Below is a small trained network, with its code and all its weights. Each question gives an input and a target symbol and asks what happens when units are switched off, that is, made to give their printed mean instead of their output.

import numpy as np


def w(rows, s, z=0):
    codes = np.array(rows[::2]) - 128.0
    scale = np.full(codes.shape[1], s)
    scale[-1] = z or s
    return codes * scale


def norm(h):
    return h / np.sqrt((h * h).mean(-1, keepdims=True) + 1e-5)


def f(y):
    return y / 2 * (1 + np.tanh(0.7978845608 * (y + 0.044715 * y**3)))


def softmax(a):
    e = np.exp(a - a.max(-1, keepdims=True))
    return e / e.sum(-1, keepdims=True)


def log_softmax(a):
    a = a - a.max(-1, keepdims=True)
    return a - np.log(np.exp(a).sum(-1, keepdims=True))


def net(x, mask):
    ids = ['ΓΔΘΛΠΩβζηξτφψ'.index(c) for c in x.split()]
    T = len(ids)
    res = E[ids] + P[:T]
    r = norm(res)
    for j in range(2):
        rows = slice(2 * j, 2 * j + 2)
        q, k, v = (r @ M[0][rows].T for M in (Q, K, V))
        z = softmax(np.where(np.tri(T) > 0, q @ k.T / 2**0.5, -1e9)) @ v
        o = O[0][rows]
        res = res + np.where(mask[j], z, o[:, -1]) @ o[:, :-1]
    y = f(norm(res) @ A[0][:, :-1].T + A[0][:, -1])
    res = res + np.where(mask[2:10], y, B[0][:, -1]) @ B[0][:, :-1]
    return log_softmax(norm(res)[-1] @ U[:, :-1].T + U[:, -1])


Q, K, V, O, A, B = {}, {}, {}, {}, {}, {}
E = w([
[139,209,28,56,156,166],'Γ',
[105,83,98,131,116,192],'Δ',
[132,139,126,116,97,154],'Θ',
[206,127,67,71,88,98],'Λ',
[120,128,118,114,107,180],'Π',
[145,100,114,145,103,189],'Ω',
[198,147,155,128,99,105],'β',
[141,118,126,124,91,170],'ζ',
[134,121,102,96,226,102],'η',
[158,172,148,115,112,121],'ξ',
[149,97,131,128,102,109],'τ',
[158,4,135,123,151,84],'φ',
[83,126,161,126,129,187],'ψ',
],0.015)
P = w([
[249,123,148,117,200,165],'0',
[80,148,84,135,114,105],'1',
[116,160,149,35,106,146],'2',
[154,127,132,174,150,170],'3',
[86,143,105,140,134,83],'4',
[89,155,178,55,76,133],'5',
],0.014)
Q[0] = w([
[112,115,33,100,80,95],'head 0',
[111,127,80,197,134,69],'head 0',
[157,112,249,7,110,171],'head 1',
[109,177,115,184,148,172],'head 1',
],0.011)
K[0] = w([
[153,126,83,125,166,119],'head 0',
[178,145,59,92,122,161],'head 0',
[92,108,254,191,116,123],'head 1',
[131,141,103,117,90,173],'head 1',
],0.015)
V[0] = w([
[121,114,150,111,2,151],'head 0',
[121,166,1,71,82,111],'head 0',
[154,239,110,157,110,159],'head 1',
[187,34,121,122,98,37],'head 1',
],0.0073)
O[0] = w([
[142,147,52,72,89,201,65],'head 0',
[65,139,65,145,115,86,174],'head 0',
[177,123,113,111,104,55,35],'head 1',
[116,251,136,176,86,165,255],'head 1',
],0.011,0.0022)
A[0] = w([
[200,70,112,122,186,147,122],'neuron 0',
[91,185,155,167,231,118,127],'neuron 1',
[233,117,94,154,190,202,146],'neuron 2',
[180,192,108,132,107,93,118],'neuron 3',
[177,145,63,150,175,142,225],'neuron 4',
[145,197,137,254,142,134,63],'neuron 5',
[84,185,65,77,50,130,2],'neuron 6',
[84,112,121,151,46,112,133],'neuron 7',
],0.0099,0.006)
B[0] = w([
[181,227,128,146,125,221,213],'neuron 0',
[173,51,162,144,23,109,181],'neuron 1',
[188,90,70,206,255,101,253],'neuron 2',
[72,98,168,126,157,200,165],'neuron 3',
[126,122,236,205,182,209,239],'neuron 4',
[129,85,57,61,125,144,185],'neuron 5',
[128,84,100,169,34,32,182],'neuron 6',
[198,236,116,122,128,116,175],'neuron 7',
],0.0085,0.0052)
U = w([
[217,177,143,186,206,155,220],'Γ',
[49,91,62,191,174,206,108],'Δ',
[79,70,190,203,132,85,165],'Θ',
[66,107,127,111,161,127,155],'Λ',
[80,124,79,150,201,40,193],'Π',
[148,23,104,186,49,170,4],'Ω',
[225,188,122,115,105,113,36],'β',
[165,136,86,123,92,138,70],'ζ',
[88,154,220,109,173,78,128],'η',
[183,142,139,89,133,70,125],'ξ',
[119,203,65,227,88,81,154],'τ',
[70,241,229,160,119,190,110],'φ',
[171,91,150,1,168,171,63],'ψ',
],0.009,0.0037)

Each question gives the input, a string of symbols that net reads in full, and the target symbol t.
The units are the heads (2 rows each of Q, K, V and O) and the neurons (one row each of A and B). Each row of codes is followed by its name. A weight is (code - 128) times the scale printed after its matrix; where a second scale follows, it is the last column's (O, A, B and U).
mask holds one flag per unit, heads first, then neurons. A switched-off unit (its flag False) gives its mean, the last column of its rows in O or B, instead of its output. The means were averaged over made-up inputs and are rounded, as every weight is.
A unit's drop is (log p(t) with every unit on - log p(t) with that unit switched off) / (log p(t) with every unit on - log p(t) with every unit switched off).
The circuit of an input: a set's keep is (log p(t) with only the set's units on - log p(t) with every unit switched off) / (log p(t) with every unit on - log p(t) with every unit switched off). Starting from all 10 units, units are removed one at a time, each time the one whose removal leaves the highest keep (on an exact tie, the one counted first), for as long as the keep stays at least 0.8.
units of the circuit, in order: the units of the circuit, biggest drop first
k most important neurons: the k neurons with the biggest drops, biggest first
which heads matter: for each layer, one digit per head in row order, 1 if its drop is at least 0.15 and else 0, layers parted by /
input φ Γ ξ Θ ζ, target Π: which heads matter	11
input φ ψ Ω, target ψ: units of the circuit, in order	(head 1)
input Λ ψ ζ φ Π, target τ: which heads matter	00
input φ φ ψ Θ Π, target ψ: 3 most important neurons	(neuron 2; neuron 4; neuron 0)
input η Θ ξ φ β, target Θ: units of the circuit, in order	(neuron 0; neuron 3)
input Δ Δ Δ φ η, target Θ: units of the circuit, in order	(neuron 1; neuron 2)
input Ω ζ Λ Λ τ Δ, target τ: which heads matter	10
input ζ τ ζ, target τ: units of the circuit, in order	(head 0; neuron 6)
input β φ ψ ξ φ, target Ω: units of the circuit, in order	(head 1; neuron 1; neuron 5)
input ξ ζ ζ ψ Ω, target Γ: which heads matter	01
input ζ η Θ φ Π, target Θ: units of the circuit, in order	(head 0; head 1)
input φ Δ Λ, target φ: which heads matter	01
input Π φ Γ ζ Π, target Π: which heads matter	11
input φ ψ β, target ψ: which heads matter	01
input φ η η, target φ: which heads matter	01
input ψ Λ Λ Λ Π, target τ: 2 most important neurons	(neuron 6; neuron 7)
input ξ Λ Λ Ω φ, target τ: which heads matter	11
input ψ φ ζ ζ β, target φ: which heads matter	10
input Δ ξ φ Γ Ω, target Π: units of the circuit, in order	(head 1; head 0)
input φ τ Θ ψ Θ Γ, target ψ: which heads matter	01
input ξ φ Π Δ ζ, target β: 2 most important neurons	(neuron 4; neuron 2)
